Here is a tiny trained network, its code and every weight. The questions are about switching its units off for an input and a class, where a switched-off unit gives its printed mean instead of its output.

import numpy as np


def w(rows, s, z=0):
    codes = np.array(rows[::2]) - 128.0
    scale = np.full(codes.shape[1], s)
    scale[-1] = z or s
    return codes * scale


def f(y):
    return y / 2 * (1 + np.tanh(0.7978845608 * (y + 0.044715 * y**3)))


def log_softmax(a):
    a = a - a.max(-1, keepdims=True)
    return a - np.log(np.exp(a).sum(-1, keepdims=True))


def net(x, mask):
    res = np.array(x, float).reshape(1, 7) / 4 @ E
    y = f(res @ A[0][:, :-1].T + A[0][:, -1])
    res = res + np.where(mask, y, B[0][:, -1]) @ B[0][:, :-1]
    return log_softmax(res[-1] @ U[:, :-1].T + U[:, -1])


A, B = {}, {}
E = w([
[115,127,140,115,121,135,113,135,113,142,151,141],'x0',
[107,149,132,106,104,128,114,117,121,124,133,149],'x1',
[147,123,130,138,131,126,154,121,133,147,123,166],'x2',
[81,167,149,112,147,143,113,138,119,109,142,116],'x3',
[158,205,130,249,125,178,38,38,91,151,117,125],'x4',
[174,182,56,161,149,69,80,214,157,136,131,180],'x5',
[177,173,70,152,85,233,162,128,192,110,215,117],'x6',
],0.016)
A[0] = w([
[150,145,72,147,92,219,167,125,186,92,244,126,157],'N0',
[143,157,133,167,142,131,89,70,97,170,116,125,161],'N1',
[154,146,119,91,103,170,167,153,158,116,157,128,133],'N2',
[167,146,148,192,129,169,69,72,68,114,137,135,149],'N3',
[142,171,76,145,155,70,69,211,177,148,133,166,185],'N4',
[117,107,176,112,100,162,167,77,115,147,123,95,254],'N5',
],0.012)
B[0] = w([
[200,132,78,89,72,255,113,83,183,55,108,123,254],'N0',
[76,180,140,197,148,103,111,180,101,172,72,94,198],'N1',
[99,123,98,151,82,155,173,208,111,125,165,48,177],'N2',
[197,155,91,189,208,210,166,57,137,109,31,164,218],'N3',
[219,192,58,136,108,62,81,164,98,81,178,159,233],'N4',
[89,75,139,75,187,139,192,95,154,181,116,30,219],'N5',
],0.012,0.029)
U = w([
[88,67,185,54,168,8,183,138,168,173,164,102,213],'0',
[155,95,118,41,158,42,121,185,68,86,151,194,253],'1',
[86,106,156,167,200,110,134,119,132,175,76,97,110],'2',
[137,189,120,231,107,91,71,141,64,175,142,128,101],'3',
[119,68,141,66,78,162,160,136,170,141,167,83,146],'4',
[161,162,96,122,50,120,150,163,123,113,209,106,72],'5',
[168,118,126,114,161,170,153,78,149,118,86,117,46],'6',
[174,163,104,165,127,151,28,93,197,117,135,195,48],'7',
],0.011,0.0063)

Each question gives the input, the list of numbers given to net, and the class t.
The units are the neurons (one row each of A and B). Each row of codes is followed by its name. A weight is (code - 128) times the scale printed after its matrix; where a second scale follows, it is the last column's (A, B and U).
mask holds one flag per neuron, in row order. A switched-off neuron (its flag False) gives its mean, the last column of its row in B, instead of its output. The means were averaged over made-up inputs and are rounded, as every weight is.
A unit's drop is (log p(t) with every unit on - log p(t) with that unit switched off) / (log p(t) with every unit on - log p(t) with every unit switched off).
The circuit of an input: a set's keep is (log p(t) with only the set's units on - log p(t) with every unit switched off) / (log p(t) with every unit on - log p(t) with every unit switched off). Starting from all 6 units, units are removed one at a time, each time the one whose removal leaves the highest keep (on an exact tie, the one counted first), for as long as the keep stays at least 0.8.
circuit, biggest first: the units of the circuit, biggest drop first
unit that matters most: the unit with the biggest drop
k most important neurons: the k neurons with the biggest drops, biggest first
drop of u: that unit's drop, to one decimal
input [-7,-5,4,-5,2,-1,-7], class 2: 2 most important neurons : (N0 N4)
input [8,-7,-1,-3,-5,6,1], class 5: unit that matters most : N2
input [3,2,-3,5,8,0,1], class 6: 2 most important neurons : (N3 N4)
input [-2,2,1,1,7,-4,-3], class 2: 2 most important neurons : (N0 N1)
input [-6,-4,-8,-8,-1,-2,7], class 4: circuit, biggest first : (N3 N4)
input [-4,8,1,-1,0,2,5], class 5: 2 most important neurons : (N3 N2)
input [2,4,-2,8,7,7,-1], class 3: 2 most important neurons : (N0 N1)
input [1,7,4,-8,8,-8,-1], class 2: 2 most important neurons : (N1 N0)
input [5,-2,-8,-3,0,7,5], class 5: 3 most important neurons : (N3 N2 N4)
input [0,0,4,-4,-8,-8,1], class 4: 2 most important neurons : (N2 N1)
input [1,6,8,-6,-8,-4,1], class 4: 2 most important neurons : (N2 N1)
input [-7,5,-5,-8,-4,1,-2], class 1: 2 most important neurons : (N5 N0)
input [-3,-4,-7,1,-8,0,-1], class 0: 2 most important neurons : (N0 N4)
input [2,6,-5,-4,-3,6,-1], class 1: circuit, biggest first : (N0)
input [3,-8,4,-8,0,3,-5], class 1: 3 most important neurons : (N0 N3 N1)
input [-2,7,-1,4,1,3,-6], class 3: drop of N0 : 0.8
input [-3,-7,-7,0,-8,-6,0], class 0: drop of N0 : 0.7
input [-4,5,1,6,-6,-3,0], class 0: drop of N4 : 0.0
